Below are the code and all the weights of a small trained network. Each question names an input and a target symbol and asks about switching units off, where a switched-off unit gives its printed mean instead of its output.

import numpy as np


def w(rows, s, z=0):
    codes = np.array(rows[::2]) - 128.0
    scale = np.full(codes.shape[1], s)
    scale[-1] = z or s
    return codes * scale


def norm(h):
    return h / np.sqrt((h * h).mean(-1, keepdims=True) + 1e-5)


def f(y):
    return y / 2 * (1 + np.tanh(0.7978845608 * (y + 0.044715 * y**3)))


def softmax(a):
    e = np.exp(a - a.max(-1, keepdims=True))
    return e / e.sum(-1, keepdims=True)


def log_softmax(a):
    a = a - a.max(-1, keepdims=True)
    return a - np.log(np.exp(a).sum(-1, keepdims=True))


def net(x, mask):
    ids = ['βγμσψω'.index(c) for c in x.split()]
    T = len(ids)
    res = E[ids] + P[:T]
    r = norm(res)
    for j in range(2):
        rows = slice(3 * j, 3 * j + 3)
        q, k, v = (r @ M[0][rows].T for M in (Q, K, V))
        z = softmax(np.where(np.tri(T) > 0, q @ k.T / 3**0.5, -1e9)) @ v
        o = O[0][rows]
        res = res + np.where(mask[j], z, o[:, -1]) @ o[:, :-1]
    y = f(norm(res) @ A[0][:, :-1].T + A[0][:, -1])
    res = res + np.where(mask[2:6], y, B[0][:, -1]) @ B[0][:, :-1]
    return log_softmax(norm(res)[-1] @ U[:, :-1].T + U[:, -1])


Q, K, V, O, A, B = {}, {}, {}, {}, {}, {}
E = w([
[128,129,119,218,133],'β',
[122,111,228,144,204],'γ',
[165,165,124,51,115],'μ',
[85,101,106,114,55],'σ',
[75,153,63,103,59],'ψ',
[166,39,254,70,63],'ω',
],0.0081)
P = w([
[102,193,53,120,245],'0',
[51,13,142,85,254],'1',
[190,195,135,133,128],'2',
[140,183,155,109,153],'3',
[109,198,137,115,112],'4',
[78,128,169,138,141],'5',
[143,201,142,119,127],'6',
[85,151,150,118,126],'7',
[121,165,149,105,108],'8',
[120,164,140,104,118],'9',
[104,153,149,106,105],'10',
[112,133,145,126,79],'11',
[137,183,122,78,100],'12',
],0.0058)
Q[0] = w([
[165,210,113,233,102],'head 0',
[87,22,115,115,184],'head 0',
[227,172,65,217,119],'head 0',
[253,185,152,157,128],'head 1',
[80,21,130,174,197],'head 1',
[218,151,149,90,170],'head 1',
],0.0053)
K[0] = w([
[155,61,209,101,196],'head 0',
[131,211,73,158,197],'head 0',
[105,2,162,181,226],'head 0',
[135,48,137,134,51],'head 1',
[100,166,19,73,145],'head 1',
[56,117,118,167,54],'head 1',
],0.0056)
V[0] = w([
[199,67,189,117,111],'head 0',
[175,146,99,55,125],'head 0',
[90,185,77,144,151],'head 0',
[173,113,200,234,116],'head 1',
[96,107,2,120,139],'head 1',
[214,216,105,97,141],'head 1',
],0.0074)
O[0] = w([
[151,68,69,143,210,37],'head 0',
[254,120,101,160,164,244],'head 0',
[183,225,140,103,55,191],'head 0',
[50,108,84,7,79,5],'head 1',
[120,188,92,255,148,79],'head 1',
[228,78,13,113,74,201],'head 1',
],0.0051,0.0032)
A[0] = w([
[127,110,201,135,116,24],'neuron 0',
[133,155,46,214,160,143],'neuron 1',
[102,144,81,115,163,2],'neuron 2',
[98,148,32,254,176,167],'neuron 3',
],0.0047,0.0037)
B[0] = w([
[155,111,41,178,199,52],'neuron 0',
[65,14,121,129,162,173],'neuron 1',
[196,2,139,163,211,11],'neuron 2',
[95,31,105,65,160,201],'neuron 3',
],0.0065,0.0013)
U = w([
[91,164,134,197,98,48],'β',
[57,189,75,103,51,97],'γ',
[79,52,108,61,152,143],'μ',
[129,182,156,177,148,252],'σ',
[255,77,25,149,126,162],'ψ',
[120,52,219,58,61,9],'ω',
],0.0053,0.0036)

Each question gives the input, a string of symbols that net reads in full, and the target symbol t.
The units are the heads (3 rows each of Q, K, V and O) and the neurons (one row each of A and B). Each row of codes is followed by its name. A weight is (code - 128) times the scale printed after its matrix; where a second scale follows, it is the last column's (O, A, B and U).
mask holds one flag per unit, heads first, then neurons. A switched-off unit (its flag False) gives its mean, the last column of its rows in O or B, instead of its output. The means were averaged over made-up inputs and are rounded, as every weight is.
A unit's drop is (log p(t) with every unit on - log p(t) with that unit switched off) / (log p(t) with every unit on - log p(t) with every unit switched off).
The circuit of an input: a set's keep is (log p(t) with only the set's units on - log p(t) with every unit switched off) / (log p(t) with every unit on - log p(t) with every unit switched off). Starting from all 6 units, units are removed one at a time, each time the one whose removal leaves the highest keep (on an exact tie, the one counted first), for as long as the keep stays at least 0.8.
circuit, biggest first: the units of the circuit, biggest drop first
top k neurons: the k neurons with the biggest drops, biggest first
heads that matter: for each layer, one digit per head in row order, 1 if its drop is at least 0.15 and else 0, layers parted by /
drop of u: that unit's drop, to one decimal
input σ ω ψ, target μ: circuit, biggest first : head 0; neuron 3
input μ σ μ σ σ μ ψ μ ψ, target ψ: heads that matter : 01
input μ μ ψ, target ψ: circuit, biggest first : head 1; neuron 3; head 0
input μ μ ψ μ μ β, target ψ: heads that matter : 01
input ψ γ μ γ μ μ μ μ μ σ, target ψ: heads that matter : 11
input μ γ μ μ μ μ γ γ ψ ψ μ γ, target ψ: heads that matter : 11
input μ ψ σ μ σ, target ψ: heads that matter : 01
input μ μ σ γ ψ μ μ μ μ γ, target ψ: heads that matter : 11
input μ γ μ μ γ μ μ ω, target ψ: circuit, biggest first : head 0; head 1
input σ ω σ, target μ: top neuron : neuron 3
input μ ψ γ ψ β, target μ: drop of neuron 3 : 0.4
input σ μ γ ω β μ β, target μ: drop of neuron 3 : 0.1
